Here are made-up things, facts about them, and rows of numbers that follow some of those facts. Name the thing behind each unnamed row.

Named rows:
greguskir: [ -5  -2   3  -6  12  11  -7   0  -8   2   1  -8  -3   8 -14   4   1   1
  11   9   6  -8  -1   4  -2  -6   6  -3  12  13 -14   4  -9   9]
drefin: [-13  16  -9  -7   9  15  -1  -3  -3  -7 -11  -1   2  16  -7   2  13   3
   0  11   1 -10   8  10  -2  -3  -1   3  12   0  -4  -5 -12   3]
skabrir: [  7 -11  -8   8 -13 -18   5   7  21   2  19   6   4 -24  13 -11 -15  -5
  -4 -22   3  12   5 -13  -1   6  -3   4 -15 -13   9   9  10 -13]
saplun: [-10   9   6  -4  12  11   1  -5 -14  -1  -9  -6   2   8 -11   3   8   5
  -5  18  -2  -4   4  12   1   0   2   1  20   4  -6 -11 -12   8]
zeski: [ 26 -12   2  -1   1   6  11  27   8   4  14  15  16 -22  13 -22 -12   0
 -18 -18   1  11 -12  -3 -16   4  -9 -20 -15  -8   0  22   9 -19]
vavar: [-11   8   5  -5  12  14   2   0  -5   0  -9  -5   4   8  -9   1  10   9
   2  19  -3 -13   4  12   3  -2   5   2  16   6  -6  -8 -13   3]
klabo: [ -9  13  -8   5  -7   0 -11 -18 -36  -3   7   8 -16  18 -21  29  49   8
 -19  -3 -19 -14   2  13 -16  -8 -22  -1  17  27  -5 -15  11 -22]
dokler: [  6  -1  -7  14 -15 -17  12   2  13   0   6   9  10 -17  19 -12  -6  -1
 -17 -13  -8  12   5  -5   3  12  -8   8 -14 -19  15  -4   8 -17]
granek: [ 12 -15 -18   2   7  31  -4 -20  -2  40 -37 -33   0  71  -8   7  -8   6
  12  -2  -3  12   8  -4  15  19 -10 -18  15   5 -14   6  17   9]
plonener: [ -4  -3   4  -5  11  10  -6   1  -9   2   1  -8  -2   7 -13   4   0   2
  10  10   4  -9  -3   5  -2  -5   5  -4  11  13 -13   4  -7   7]
kleredal: [ -1   6  14 -13   8  12  -3  -1  -6   0 -14   1  -9   8  -7  10   9   5
   5  12  -1  -8  -6   4   1  -7   7  -7   7   9  -1  -4  -2  12]
nukom: [ -8  37  13  15   6  28   1  -3   2   3   9 -23  -2   8  -7  -1   4  -2
  -8  26 -14  -2  -3   7   9  -4   2  10  -5  24 -24 -33 -13  10]
grazis: [ 15 -18   5  10  -8 -15   8  11  11   8  18   5   8 -27  11 -13 -17  -1
  -7 -14  -2  11  -5 -10  -1   7  -1  -2 -13  -7   4   9  10 -13]
rafu: [ 16 -18   4   9  -7 -12   8  13  11   7  17   6  10 -26  11 -14 -16   0
  -8 -15  -1  10  -6  -8  -3   8  -2  -5 -14  -7   4  11  10 -15]
zoskanil: [ -4  11   3 -11  -2   6 -11 -11 -17  -3  -6   7 -20  16 -14  26  30   4
  -3   0  -7  -9  -3   3  -8 -12  -6  -7   8  19   1  -7  10   0]
studrus: [ -3   4  17 -16  11  14  -1   1  -2   0 -14   0  -8   6  -8  11  10   8
   7  15  -1 -10  -4   4   2  -8  11  -7  10  10  -2  -3  -4  12]
klofles: [ 13 -18 -19   2   7  33  -3 -21  -2  44 -39 -35   1  76  -8   8  -9   7
  13  -2  -4  13   8  -5  17  21 -11 -20  14   5 -15   7  19   9]
vuli: [ -7  11   3 -15   5  12  -6  -5  -2  -5 -16   1 -12  15  -6  14  11   2
   8   8   2  -7   0   2   1  -8   6  -4   5   6   2  -3  -2  13]
zanel: [-10   8   6  -4  12  11   1  -4 -14  -2  -9  -6   3   8 -11   3   8   6
  -5  19  -2  -5   4  12   2   1   3   1  19   5  -6 -11 -13   8]

Some facts about the things:
ρ(botope, skuni); ρ(bruni, pastek); ρ(sinir, staske); ρ(fonol, sazun); ρ(skiral, skipebu); ρ(skisu, stagre); ρ(kedrir, pivan); ρ(klabo, lesaflas); ρ(tradeto, ribril)
ρ(sikluk, pladin); ρ(supa, pufu); ρ(lomebel, flesta); ρ(plonener, tolu); ρ(greguskir, bregrel); ρ(padrebe, vavar); ρ(kadras, leskofe); ρ(balestim, skabrir); ρ(trigrok, lomebel)
ρ(drokul, kadras); ρ(plitriplim, gograr); ρ(dramik, vutrun); ρ(zoskanil, sikluk); ρ(staske, miris); ρ(skedek, balestim); ρ(nasker, skedroper); ρ(remozun, klabo); ρ(brutrazar, gugote)
ρ(pastek, sozin); ρ(flupul, zagar); ρ(granek, rubrutro); ρ(drinim, satrafil); ρ(retal, nelis); ρ(plipletil, stagris); ρ(skodra, dokler); ρ(stugre, roflol); ρ(brafik, stiman)
ρ(luradas, gradru); ρ(tredek, naplove); ρ(flesta, femapu); ρ(skamibrul, vuli); ρ(drefin, trigrok); ρ(trastor, robadel); ρ(rifi, nukom); ρ(zagar, kedrir); ρ(skedroper, bifle)
ρ(klonubrel, nibil); ρ(grekla, grorimik); ρ(klifler, kledran); ρ(roflol, mubragor); ρ(delor, padrebe); ρ(sketukun, vadosir); ρ(grazor, tosko); ρ(lesaflas, grazor); ρ(zanel, tebi)
ρ(vazen, botope); ρ(robadel, dramik); ρ(bresen, tuskun); ρ(grifadrum, supa); ρ(destik, plamedom); ρ(robrek, plipletil); ρ(skipebu, dupul); ρ(gugi, skodra); ρ(gredri, klubo)
ρ(pepul, tredek); ρ(tuskun, livim); ρ(trizezul, dipegrur); ρ(miskel, paskel); ρ(bregrel, flofam); ρ(dabidi, nutilus); ρ(klolaflo, skeduk); ρ(grorimik, grafle); ρ(zeku, luradas)
ρ(drivil, brafik); ρ(nukom, grazis); ρ(bostos, vovapus); ρ(kugre, skatris); ρ(saplun, naleron); ρ(fefle, plusa); ρ(stogres, triner); ρ(gograr, lelam); ρ(rubrutro, fegok)
ρ(pifan, pigamin); ρ(pufu, pebruk); ρ(boplin, befo); ρ(nutilus, togil); ρ(paple, tinur); ρ(skogak, skedek); ρ(fegak, zoskanil); ρ(vuli, klonubrel); ρ(kevol, fidri)
ρ(lafa, nuza); ρ(sazun, skogak); ρ(flofam, plobe); ρ(skupan, pazor); ρ(naleron, skeklem); ρ(kleredal, brakil); ρ(klofles, granek); ρ(dipli, fufo); ρ(trine, delor)
ρ(tebi, gratre); ρ(dupul, sinir); ρ(pebruk, stobro); ρ(studrus, todror); ρ(satrafil, pifan); ρ(vanim, klolaflo); ρ(fekastor, rokur); ρ(skuni, klofles); ρ(stagre, studrus)
ρ(mamik, skiral); ρ(nodrin, grastoster); ρ(vovapus, pleskis); ρ(mibabus, brutrazar); ρ(femapu, bugrak); ρ(stiman, vastoklo); ρ(vavar, trigen); ρ(sozin, voklel); ρ(druflun, skisu)
ρ(miris, nulo); ρ(fidri, datur); ρ(plobe, skuvil); ρ(driratom, stedrus); ρ(vutrun, gredri); ρ(flivok, miskel); ρ(rikle, noplu); ρ(rugrugrar, plitriplim); ρ(tinur, trastor)
ρ(livim, drokul); ρ(pladin, remozun); ρ(pazor, sepostam); φ(plusa, c); φ(naplove, a); φ(pigamin, a); φ(gribrur, b); φ(botope, a); φ(bruni, a)
φ(sinir, a); φ(pivan, a); φ(fonol, a); φ(skiral, a); φ(skisu, a); φ(fufo, c); φ(kedrir, a); φ(tolu, c); φ(klabo, c)
φ(tosko, c); φ(tradeto, a); φ(bunos, a); φ(sikluk, a); φ(nulo, b); φ(sepostam, b); φ(skeduk, b); φ(zeski, a); φ(supa, b)
φ(brakil, a); φ(befo, b); φ(grastoster, a); φ(lomebel, b); φ(kuro, b); φ(vadosir, a); φ(plonener, a); φ(greguskir, a); φ(gugote, c)
φ(padrebe, b); φ(kadras, c); φ(balestim, c); φ(trigrok, b); φ(drokul, b); φ(siklokles, a); φ(plitriplim, a); φ(vastoklo, b); φ(dramik, b)
φ(zoskanil, b); φ(drusko, a); φ(staske, a); φ(skedek, b); φ(ruvus, a); φ(voklel, b); φ(nagrokol, a); φ(nasker, b); φ(rokur, c)
φ(remozun, a); φ(brutrazar, c); φ(pastek, b); φ(supe, a); φ(flupul, b); φ(granek, a); φ(drinim, a); φ(retal, a); φ(pleskis, b)
φ(plipletil, a); φ(skodra, a); φ(trigen, b); φ(mubragor, b); φ(stugre, c); φ(stedrus, c); φ(brafik, a); φ(kupler, a); φ(luradas, c)
φ(ribril, a); φ(gratre, c); φ(tredek, a); φ(flesta, c); φ(skabrir, a); φ(skamibrul, b); φ(drefin, c); φ(trastor, c); φ(nibil, a)
φ(rifi, a); φ(zagar, a); φ(skedroper, a); φ(tribrigol, c); φ(gesik, b); φ(klonubrel, b); φ(grekla, a); φ(trige, b); φ(klifler, a)
φ(grona, c); φ(roflol, c); φ(delor, c); φ(grazis, a); φ(plamedom, a); φ(sketukun, a); φ(grazor, b); φ(lesaflas, a); φ(dipegrur, a)
φ(zanel, c); φ(vazen, c); φ(gradru, c); φ(robadel, c); φ(skeklem, a); φ(komu, a); φ(stobro, c); φ(bresen, a); φ(grifadrum, b)
φ(destik, a); φ(robrek, a); φ(skipebu, c); φ(todror, c); φ(gugi, a); φ(gredri, b); φ(pepul, b); φ(tuskun, c); φ(trizezul, a)
φ(miskel, c); φ(bregrel, c); φ(dabidi, a); φ(klolaflo, a); φ(grorimik, c); φ(zeku, a); φ(leskofe, b); φ(drivil, b); φ(nukom, c)
φ(bugrak, a); φ(bostos, c); φ(skuges, a); φ(kugre, c); φ(saplun, c); φ(fefle, b); φ(stogres, a); φ(skatris, a); φ(gograr, a)
φ(rafu, a); φ(rubrutro, a); φ(pifan, b); φ(kledran, b); φ(pufu, c); φ(boplin, c); φ(noplu, a); φ(nutilus, c); φ(dokler, c)
φ(togil, b); φ(gibar, a); φ(paple, a); φ(skogak, a); φ(fegak, a); φ(vuli, b); φ(griplon, a); φ(triner, b); φ(kevol, a)
φ(lafa, c); φ(fligo, a); φ(plapal, c); φ(sazun, a); φ(flofam, a); φ(skupan, b); φ(naleron, a); φ(kleredal, b); φ(klofles, a)
φ(dipli, a); φ(trine, b); φ(tebi, a); φ(dupul, a); φ(pebruk, b); φ(bifle, a); φ(skuvil, c); φ(fegok, a); φ(studrus, b)
φ(satrafil, b); φ(vanim, c); φ(fekastor, c); φ(skuni, a); φ(datur, c); φ(stagre, c); φ(mamik, a); φ(nodrin, a); φ(vovapus, a)
φ(mibabus, a); φ(kopluk, c); φ(femapu, a); φ(stiman, a); φ(grafle, c); φ(vavar, c); φ(sozin, a); φ(druflun, c); φ(miris, c)
φ(fidri, c); φ(plobe, a); φ(nelis, a); φ(nitistu, a); φ(driratom, c); φ(vutrun, b); φ(dresko, c); φ(stagris, b); φ(lelam, c)
φ(flivok, c); φ(mago, a); φ(grisem, a); φ(rikle, a); φ(paskel, c); φ(rugrugrar, c); φ(ripum, c); φ(tinur, b); φ(nuza, b)
φ(livim, a); φ(pladin, b); φ(bebru, a); φ(pazor, c); φ(rofum, c); φ(klubo, c); Ω(plusa, paskel); Ω(plusa, grifadrum); Ω(pigamin, vadosir)
Ω(pigamin, nuza); Ω(pigamin, bostos); Ω(gribrur, brafik); Ω(kedrir, ruvus); Ω(sikluk, pleskis); Ω(sikluk, drinim); Ω(sikluk, miris); Ω(nulo, grafle); Ω(nulo, pleskis)
Ω(skeduk, noplu); Ω(skeduk, klabo); Ω(zeski, klonubrel); Ω(supa, drinim); Ω(brakil, fufo); Ω(befo, botope); Ω(befo, nasker); Ω(plonener, nibil); Ω(greguskir, pastek)
Ω(padrebe, rofum); Ω(drokul, pifan); Ω(drokul, rugrugrar); Ω(vastoklo, kopluk); Ω(vastoklo, miris); Ω(drusko, bifle); Ω(drusko, fufo); Ω(skedek, nuza); Ω(rokur, kopluk)
Ω(supe, mibabus); Ω(supe, flofam); Ω(retal, remozun); Ω(retal, driratom); Ω(retal, luradas); Ω(retal, naplove); Ω(retal, trigrok); Ω(mubragor, pladin); Ω(mubragor, nagrokol)
Ω(mubragor, grorimik); Ω(mubragor, botope); Ω(ribril, sozin); Ω(ribril, vutrun); Ω(ribril, kupler); Ω(ribril, skuges); Ω(tredek, kupler); Ω(tredek, flofam); Ω(trastor, dabidi)
Ω(trastor, stugre); Ω(trastor, bunos); Ω(rifi, klonubrel); Ω(zagar, klonubrel); Ω(zagar, fonol); Ω(zagar, drefin); Ω(grekla, klifler); Ω(grekla, delor); Ω(grekla, klofles)
Ω(grona, trige); Ω(grona, rofum); Ω(roflol, luradas); Ω(roflol, siklokles); Ω(roflol, tribrigol); Ω(grazis, kadras); Ω(grazis, flupul); Ω(sketukun, kupler); Ω(sketukun, leskofe)
Ω(zanel, gibar); Ω(zanel, bruni); Ω(robadel, vuli); Ω(skeklem, gredri); Ω(komu, voklel); Ω(komu, stogres); Ω(komu, botope); Ω(komu, stedrus); Ω(destik, zeku)
Ω(destik, fonol); Ω(destik, ruvus); Ω(gugi, pivan); Ω(gugi, drefin); Ω(gugi, nutilus); Ω(pepul, kopluk); Ω(bregrel, trige); Ω(bregrel, gredri); Ω(bregrel, plitriplim)
Ω(klolaflo, noplu); Ω(klolaflo, nibil); Ω(klolaflo, miskel); Ω(klolaflo, skamibrul); Ω(drivil, vazen); Ω(drivil, klifler); Ω(nukom, fufo); Ω(saplun, pladin); Ω(saplun, plitriplim)
Ω(skatris, robrek); Ω(rafu, zeku); Ω(rafu, tosko); Ω(boplin, sozin); Ω(boplin, bunos); Ω(boplin, klifler); Ω(boplin, bruni); Ω(togil, naplove); Ω(paple, rofum)
Ω(paple, miris); Ω(griplon, grisem); Ω(griplon, ripum); Ω(triner, brafik); Ω(kevol, pifan); Ω(kevol, mibabus); Ω(kevol, miskel); Ω(lafa, klifler); Ω(lafa, ruvus)
Ω(lafa, skogak); Ω(lafa, tolu); Ω(lafa, botope); Ω(lafa, pebruk); Ω(sazun, fefle); Ω(sazun, nodrin); Ω(skupan, dipegrur); Ω(skupan, nutilus); Ω(naleron, nuza)
Ω(kleredal, dresko); Ω(kleredal, femapu); Ω(dupul, pazor); Ω(dupul, delor); Ω(dupul, rugrugrar); Ω(studrus, sozin); Ω(vanim, gibar); Ω(vanim, stobro); Ω(vanim, gredri)
Ω(fekastor, noplu); Ω(fekastor, kugre); Ω(fekastor, ripum); Ω(skuni, gredri); Ω(skuni, fligo); Ω(datur, tolu); Ω(stagre, kadras); Ω(vovapus, dipegrur); Ω(vovapus, lelam)
Ω(vavar, tuskun); Ω(vavar, pivan); Ω(vavar, klabo); Ω(vavar, mibabus); Ω(druflun, pivan); Ω(druflun, gratre); Ω(druflun, flupul); Ω(fidri, robrek); Ω(fidri, zeku)
Ω(fidri, botope); Ω(fidri, lomebel); Ω(plobe, gesik); Ω(plobe, kuro); Ω(nitistu, pifan); Ω(stagris, bresen); Ω(stagris, plapal); Ω(flivok, grafle); Ω(mago, gratre)
Ω(mago, plamedom); Ω(mago, leskofe); Ω(mago, pufu); Ω(mago, bugrak); Ω(rikle, pazor); Ω(rikle, bresen); Ω(livim, paskel); Ω(bebru, skabrir); Ω(bebru, tribrigol)

Rows to name:
No name comes twice in this set of rows, the named rows included.
[-12   7  16 -24  16  17   0   4  15  -2  -9   2  -9  -6 -11  10  10  13
  14  16   2 -17   6   2   4 -11  19  -1  15  10   0  -3 -10  13] : drokul
[ 13  -6   8   1 -15 -17   9   1  12   0   2  14  -3 -24  17  -3 -10  -5
 -15 -17  -4  22  -1 -13   0   6  -2  -2 -13 -16  21  -2  16  -2] : trige
[-20   7 -10 -16  13  11  -8   1  14  -6   4  -5  -6   3 -15   6   3   0
  18   3  13 -12  16   0  -3 -11  12   7  15   7  -7   6 -15   9] : skogak
[ 10  -5  -7  15 -15 -15   4   5  17   4  21   2   3 -20  14 -10 -17  -8
  -7 -20   0  15   1 -13   0   7  -5   5 -23  -8   4   4  11 -12] : bifle
[-20  -6  19 -16   8  -1   0  -3  20   5  -8  -4 -11  -7 -12  22  10  22
  28  23   0 -31   9   0  19  -7  28  12  12  11   5  -5  -9   9] : skedek
[ 16 -17 -11  13 -14 -12   6   1  15  14   7  -1   7  -5  14 -10 -18  -5
  -6 -23  -2  19   2 -14   3  14  -9  -3 -16 -13   7  10  18 -14] : fegok
[  9 -15  -7  11 -16 -22   4   4  15   5  17   5   5 -19  13  -6 -15  -4
  -3 -20   2  10   2 -12   2   8  -4   5 -19 -12  10   9  12 -15] : vadosir
[  6 -10 -15   1   6  23  -6 -15  -3  28 -25 -25  -1  54  -9   8  -5   3
  12  -1   0   7   6  -3  10  12  -6 -13  12   6 -13   6  10   8] : rubrutro
[  5 -21  10  10 -24 -33   9  -3  23  10   2   7  -2 -23  18  10  -6  13
   5  -7  -8  -5  -2 -13  20  11   7  10 -26 -12  25   1  19 -16] : nuza
[ -8   2  -9  -4   4   6 -12  -6 -11  -2   3  -6  -8  16 -14  11   9  -2
   8   1   6  -8   2   3  -6  -7  -1  -1   8  12 -10   4  -3   3] : fegak
[ 12 -20  16   4  -4 -21   8   3  -4   6  22   1   6 -41  -1  -5 -30  -7
 -27 -11   6  40   4  -9  -6  16   3  -4   8 -14   9   3   4   4] : skeklem
[-13 -17   9   2   4  -7  -7  -6  -3  11   1 -15  -3   6 -15  17   2  15
  26  19   3 -27  -1   5  16   0  16   8   8  16  -9   3  -7   1] : naleron
[-16   6 -10 -12  10   9  -9  -1   9  -5   4  -6  -6   5 -14   6   3  -1
  16   3  11  -9  13   0  -2  -9  10   6  13   7  -8   5 -12   9] : femapu
[  5  15   0 -25  13  32  -3  12  -4  -7 -20  12  -3  18  -4   3  16   4
  -3   5   4  -7  -8   8 -13 -11  -2 -22   2   4  -3  11  -2   7] : klonubrel
[  6 -12 -13  -3   9  26  -5 -10  -4  27 -25 -24   1  51 -11   8  -3   7
  11   3   1   2   4   0   9  12  -4 -16  12   7 -14  11   8   6] : botope

Now the same things, written a new way:
Named rows:
drusko: [  9   0   6 -13  -1  20  -2  -8 -35 -17  -9   6   3   5]
rifi: [ 15  14  -7   2  -1   6  -8  16 -28  15  -5  17 -10  -7]
rokur: [  3  -4 -16  32   6  16   1 -25   5  -1  -7  14   6   8]
skedek: [ -3  10   6  -4  -2  -1   2 -16   6  20 -44   8   5  -4]
greguskir: [  1  14   6  -3  -4  12  -3   2 -22  22  -9  14  -7 -10]
dupul: [ 46  -3 -33 -20  15  54  -2  14   7  45  -1 -50   7 -11]
rikle: [  3  11   5  -5  -2  14  -2   4 -21  20  -7  15  -5 -11]
skatris: [ -2 -11   0  15  10  11  -3   0 -17   3 -18   3  12   1]
bregrel: [ 22   5   0  21   6  -4   8 -16 -25  21  -3   1  -1  -5]
fegok: [  6 -51  21   6  54   4  -6  -2  20 -85  15   2  -9 -12]
femapu: [-28   5  11   6  -8  -4  -3   3  -6   3  -2 -12  -2   4]
gredri: [ 39  28  24  -6  27 -20   9  15  17  -4  47  16  39   4]
driratom: [ -7  12  -7 -10  -4 -10   4  -5   4   5  15   2 -14  -2]
pazor: [-12   2  -9   1   2 -10   4  -7   4  -3   8  -5  -5   3]
stogres: [-14  10  10 -12 -10   1  -2   9  -2   6  13  -1 -10  -5]
grifadrum: [  9  18  10 -13 -13 -12  -1   1  16   2  -2  -1 -12  -1]
brutrazar: [-11   1  -9   2   3 -10   4  -7   4  -3   9  -5  -6   4]
dipegrur: [-21 -13   6   9   3   0  -3   6   0 -11   1 -14   7   7]
dramik: [ 16  32   9 -22  32 -13   4  18  32 -18  41  32  39   8]

Name these rows:
No name comes twice in this set of rows, the named rows included.
[ 21   1   0  30  -4  15  -4 -19  18  -5 -22  13  10   9] : vastoklo
[ 15  30   9 -22  27 -13   3  16  30 -15  37  29  33   7] : tinur
[ 33   0 -39  -8   8  37   3  -3  37  27  27 -56  -2   1] : miris
[-12  12  -5 -12  -3  -8   4  -7   6   8  13   2 -14  -4] : bostos
[  6   3 -18   7  12  -1   2  -9 -15  11 -12  13  -1  -3] : fidri
[ 48 -41  31  10  55  12  -2  -7 -10 -56  12  18 -14 -29] : skuni
[  5 -47 -25 -13 -69 -10  12  13   9   7  22  30   1   3] : klabo
[-15  11  12  -7 -11   3  -3   7  -1   7  13  -1 -11  -4] : drinim
[  7 -10   6  -5   4  20  -2 -11 -37 -29 -16  -1  12  12] : brakil
[  1  11   4  -9  -1  13  -3   4 -19  22 -10  15  -5 -12] : kevol
[ 27  14  -1   6   1  -2   8 -12 -24  28   4   9  -8 -12] : vanim
[-12   6  -9  18  -8   8   1 -18  23  -7  20   6  -8   8] : kopluk
[ 28  22   3   7 -16  16  -3 -13  15  12 -10  26  -8  -3] : pepul
[ 28  10   6  14  -5   4  -1 -11   1   9 -21   9   2   0] : padrebe
[ 17   3  -8  17   5   5   5 -16 -12  13  -2  10   0  -3] : grona

